Here is a tiny trained network, its code and every weight. The questions are about switching its units off for an input and a class, where a switched-off unit gives its printed mean instead of its output.

import numpy as np


def w(rows, s, z=0):
    codes = np.array(rows[::2]) - 128.0
    scale = np.full(codes.shape[1], s)
    scale[-1] = z or s
    return codes * scale


def f(y):
    return np.maximum(y, 0)


def log_softmax(a):
    a = a - a.max(-1, keepdims=True)
    return a - np.log(np.exp(a).sum(-1, keepdims=True))


def net(x, mask):
    res = np.array(x, float).reshape(1, 5) / 4 @ E
    y = f(res @ A[0][:, :-1].T + A[0][:, -1])
    res = res + np.where(mask, y, B[0][:, -1]) @ B[0][:, :-1]
    return log_softmax(res[-1] @ U[:, :-1].T + U[:, -1])


A, B = {}, {}
E = w([
[240,99,141,187,196,148],'x0',
[135,71,159,116,185,77],'x1',
[64,134,79,204,245,139],'x2',
[143,126,71,137,126,98],'x3',
[152,127,57,48,210,153],'x4',
],0.011)
A[0] = w([
[138,117,19,61,133,75,44],'N0',
[140,104,121,184,46,48,96],'N1',
[225,119,149,49,53,121,63],'N2',
[143,20,163,70,142,1,74],'N3',
[161,133,154,14,167,227,79],'N4',
[241,135,168,132,124,223,70],'N5',
[206,133,32,173,96,38,118],'N6',
[53,145,100,43,73,83,2],'N7',
[178,180,63,137,45,227,93],'N8',
],0.013,0.0038)
B[0] = w([
[141,154,194,197,85,170,199],'N0',
[180,139,150,185,80,177,200],'N1',
[64,122,85,217,191,180,248],'N2',
[140,236,102,40,137,91,206],'N3',
[158,131,134,199,44,121,203],'N4',
[133,37,169,76,150,97,212],'N5',
[69,47,111,77,59,119,181],'N6',
[159,1,139,93,175,97,237],'N7',
[138,249,122,32,156,74,214],'N8',
],0.016,0.014)
U = w([
[126,2,153,100,141,106,72],'0',
[177,117,201,206,57,143,93],'1',
[125,165,91,77,149,102,92],'2',
[95,64,131,120,98,152,252],'3',
[42,77,39,182,201,211,113],'4',
],0.011,0.012)

Each question gives the input, the list of numbers given to net, and the class t.
The units are the neurons (one row each of A and B). Each row of codes is followed by its name. A weight is (code - 128) times the scale printed after its matrix; where a second scale follows, it is the last column's (A, B and U).
mask holds one flag per neuron, in row order. A switched-off neuron (its flag False) gives its mean, the last column of its row in B, instead of its output. The means were averaged over made-up inputs and are rounded, as every weight is.
A unit's drop is (log p(t) with every unit on - log p(t) with that unit switched off) / (log p(t) with every unit on - log p(t) with every unit switched off).
The circuit of an input: a set's keep is (log p(t) with only the set's units on - log p(t) with every unit switched off) / (log p(t) with every unit on - log p(t) with every unit switched off). Starting from all 9 units, units are removed one at a time, each time the one whose removal leaves the highest keep (on an exact tie, the one counted first), for as long as the keep stays at least 0.8.
circuit, biggest first: the units of the circuit, biggest drop first
k most important neurons: the k neurons with the biggest drops, biggest first
drop of u: that unit's drop, to one decimal
input [-1,-8,-6,-7,8], class 1: circuit, biggest first	[N4]
input [-7,-3,6,2,6], class 0: 3 most important neurons	[N2; N7; N1]
input [-6,-4,6,-4,8], class 1: circuit, biggest first	[N0; N4]
input [-6,1,4,-2,-1], class 0: 2 most important neurons	[N2; N7]
input [3,7,-7,-7,-1], class 2: 2 most important neurons	[N3; N7]
input [-5,2,7,7,0], class 3: 2 most important neurons	[N2; N0]
input [-5,3,-4,6,7], class 1: 2 most important neurons	[N0; N4]
input [-2,1,-7,6,6], class 4: 2 most important neurons	[N2; N1]
input [1,8,6,4,8], class 1: 2 most important neurons	[N0; N8]
input [6,-1,-8,-4,-1], class 4: 2 most important neurons	[N2; N7]
input [-4,8,7,2,6], class 2: 2 most important neurons	[N2; N3]
input [-2,3,-5,0,3], class 4: 2 most important neurons	[N2; N8]
input [0,-3,4,5,7], class 1: 2 most important neurons	[N0; N2]
input [6,-2,-4,5,-4], class 0: circuit, biggest first	[N5]
input [4,2,-5,-7,-6], class 3: circuit, biggest first	[N5; N7; N2]
input [4,0,4,7,-5], class 3: circuit, biggest first	[N6; N7]
input [-4,2,-8,3,0], class 4: drop of N0	0.0
input [-7,-2,-3,-7,-5], class 0: drop of N7	1.5
input [-2,-1,5,5,-5], class 1: drop of N3	0.2
input [5,7,4,6,-6], class 2: circuit, biggest first	[N3]
